Here is a tiny trained network, its code and every weight. The questions are about switching its units off for an input and a class, where a switched-off unit gives its printed mean instead of its output.

import numpy as np


def w(rows, s, z=0):
    codes = np.array(rows[::2]) - 128.0
    scale = np.full(codes.shape[1], s)
    scale[-1] = z or s
    return codes * scale


def norm(h):
    return h / np.sqrt((h * h).mean(-1, keepdims=True) + 1e-5)


def f(y):
    return np.maximum(y, 0)


def log_softmax(a):
    a = a - a.max(-1, keepdims=True)
    return a - np.log(np.exp(a).sum(-1, keepdims=True))


def net(x, mask):
    res = np.array(x, float).reshape(1, 7) / 4 @ E
    u = 0
    for l in range(4):
        y = f(norm(res) @ A[l][:, :-1].T + A[l][:, -1])
        res = res + np.where(mask[u : u + 7], y, B[l][:, -1]) @ B[l][:, :-1]
        u += 7
    return log_softmax(norm(res)[-1] @ U[:, :-1].T + U[:, -1])


A, B = {}, {}
E = w([
[73,110,74,87],'x0',
[43,78,224,182],'x1',
[64,111,140,36],'x2',
[237,109,138,87],'x3',
[215,112,63,187],'x4',
[59,149,92,192],'x5',
[162,253,107,187],'x6',
],0.0067)
A[0] = w([
[109,26,176,90,60],'0.n0',
[155,160,46,91,45],'0.n1',
[134,136,232,135,214],'0.n2',
[113,176,228,153,179],'0.n3',
[98,112,196,76,65],'0.n4',
[81,146,71,53,249],'0.n5',
[146,99,2,230,188],'0.n6',
],0.0066,0.0011)
B[0] = w([
[82,61,150,243,234],'0.n0',
[73,118,138,74,197],'0.n1',
[189,73,104,142,224],'0.n2',
[156,132,56,164,223],'0.n3',
[96,3,65,227,208],'0.n4',
[131,22,24,185,212],'0.n5',
[98,171,203,93,252],'0.n6',
],0.0055,0.0034)
A[1] = w([
[84,177,108,187,78],'1.n0',
[119,145,106,51,26],'1.n1',
[120,154,168,91,11],'1.n2',
[143,164,102,123,169],'1.n3',
[118,147,155,71,2],'1.n4',
[79,48,136,104,110],'1.n5',
[199,176,246,59,146],'1.n6',
],0.011,0.0025)
B[1] = w([
[27,230,134,111,211],'1.n0',
[151,130,60,44,152],'1.n1',
[128,218,124,57,129],'1.n2',
[2,53,190,140,179],'1.n3',
[109,152,91,78,131],'1.n4',
[148,122,140,86,254],'1.n5',
[201,84,157,189,197],'1.n6',
],0.0078,0.0052)
A[2] = w([
[75,254,135,180,44],'2.n0',
[122,109,54,124,56],'2.n1',
[118,133,2,59,6],'2.n2',
[77,114,222,81,78],'2.n3',
[162,56,81,124,135],'2.n4',
[205,138,181,140,70],'2.n5',
[154,100,122,79,85],'2.n6',
],0.0098,0.0017)
B[2] = w([
[81,206,203,230,254],'2.n0',
[146,220,156,15,159],'2.n1',
[92,209,99,1,193],'2.n2',
[180,13,143,180,189],'2.n3',
[140,147,219,166,225],'2.n4',
[189,159,25,227,193],'2.n5',
[33,188,7,117,175],'2.n6',
],0.0071,0.0053)
A[3] = w([
[76,181,92,145,3],'3.n0',
[108,2,185,101,87],'3.n1',
[198,183,155,143,84],'3.n2',
[71,235,171,187,46],'3.n3',
[11,112,115,96,143],'3.n4',
[97,150,121,181,84],'3.n5',
[110,94,102,189,128],'3.n6',
],0.0096,0.003)
B[3] = w([
[107,100,129,164,168],'3.n0',
[47,124,198,81,241],'3.n1',
[189,101,107,141,180],'3.n2',
[55,173,138,214,255],'3.n3',
[237,116,137,166,239],'3.n4',
[2,172,100,72,186],'3.n5',
[215,128,121,45,198],'3.n6',
],0.0093,0.0055)
U = w([
[232,108,88,204,29],'0',
[100,4,174,111,66],'1',
[128,164,49,52,162],'2',
[61,209,116,221,254],'3',
],0.017,0.00069)

Each question gives the input, the list of numbers given to net, and the class t.
The units are the neurons (one row each of A and B). Each row of codes is followed by its name. A weight is (code - 128) times the scale printed after its matrix; where a second scale follows, it is the last column's (A, B and U).
mask holds one flag per neuron, layer by layer. A switched-off neuron (its flag False) gives its mean, the last column of its row in B, instead of its output. The means were averaged over made-up inputs and are rounded, as every weight is.
A unit's drop is (log p(t) with every unit on - log p(t) with that unit switched off) / (log p(t) with every unit on - log p(t) with every unit switched off).
The circuit of an input: a set's keep is (log p(t) with only the set's units on - log p(t) with every unit switched off) / (log p(t) with every unit on - log p(t) with every unit switched off). Starting from the 12 units with the biggest drops (on a tie, the unit counted first), units are removed one at a time, each time the one whose removal leaves the highest keep (on an exact tie, the one counted first), for as long as the keep stays at least 0.8.
units of the circuit, in order: the units of the circuit, biggest drop first
most important unit: the unit with the biggest drop
k most important neurons: the k neurons with the biggest drops, biggest first
top k neurons in layer l: the k neurons of layer l with the biggest drops, biggest first
drop when u is switched off: that unit's drop, to one decimal
input [3,3,0,5,-8,-6,5], class 0: most important unit => 2.n5
input [-3,-7,0,-6,-8,-5,4], class 2: units of the circuit, in order => 1.n1, 2.n2
input [-6,-5,3,-8,0,0,-4], class 2: 3 most important neurons => 2.n0, 2.n2, 2.n1
input [-5,-1,3,0,2,-5,-2], class 0: 2 most important neurons => 2.n5, 1.n3
input [1,2,1,-6,-7,7,-4], class 1: 2 most important neurons => 2.n3, 1.n5
input [7,6,0,5,2,2,2], class 1: 2 most important neurons => 2.n3, 0.n3
input [-8,4,-3,-1,4,-1,-4], class 0: 2 most important neurons => 2.n5, 1.n3
input [-3,2,1,-8,0,-6,0], class 1: 2 most important neurons => 0.n2, 2.n0
input [8,6,-4,2,-5,5,-1], class 1: top 2 neurons in layer 2 => 2.n0, 2.n3
input [-5,1,-6,1,-3,4,-4], class 0: top 2 neurons in layer 2 => 2.n0, 2.n6
input [5,-5,1,4,5,-5,8], class 2: 2 most important neurons => 2.n2, 0.n1
input [7,-3,-3,-1,6,-4,4], class 2: top 2 neurons in layer 0 => 0.n0, 0.n1
input [6,-8,-1,-1,-4,8,1], class 2: 2 most important neurons => 2.n2, 1.n1
input [8,-2,1,7,5,-7,3], class 2: units of the circuit, in order => 2.n2
input [6,5,6,-2,5,5,-1], class 1: drop when 2.n0 is switched off => 0.1
input [8,-2,-7,1,4,-4,-1], class 2: drop when 2.n0 is switched off => 0.2
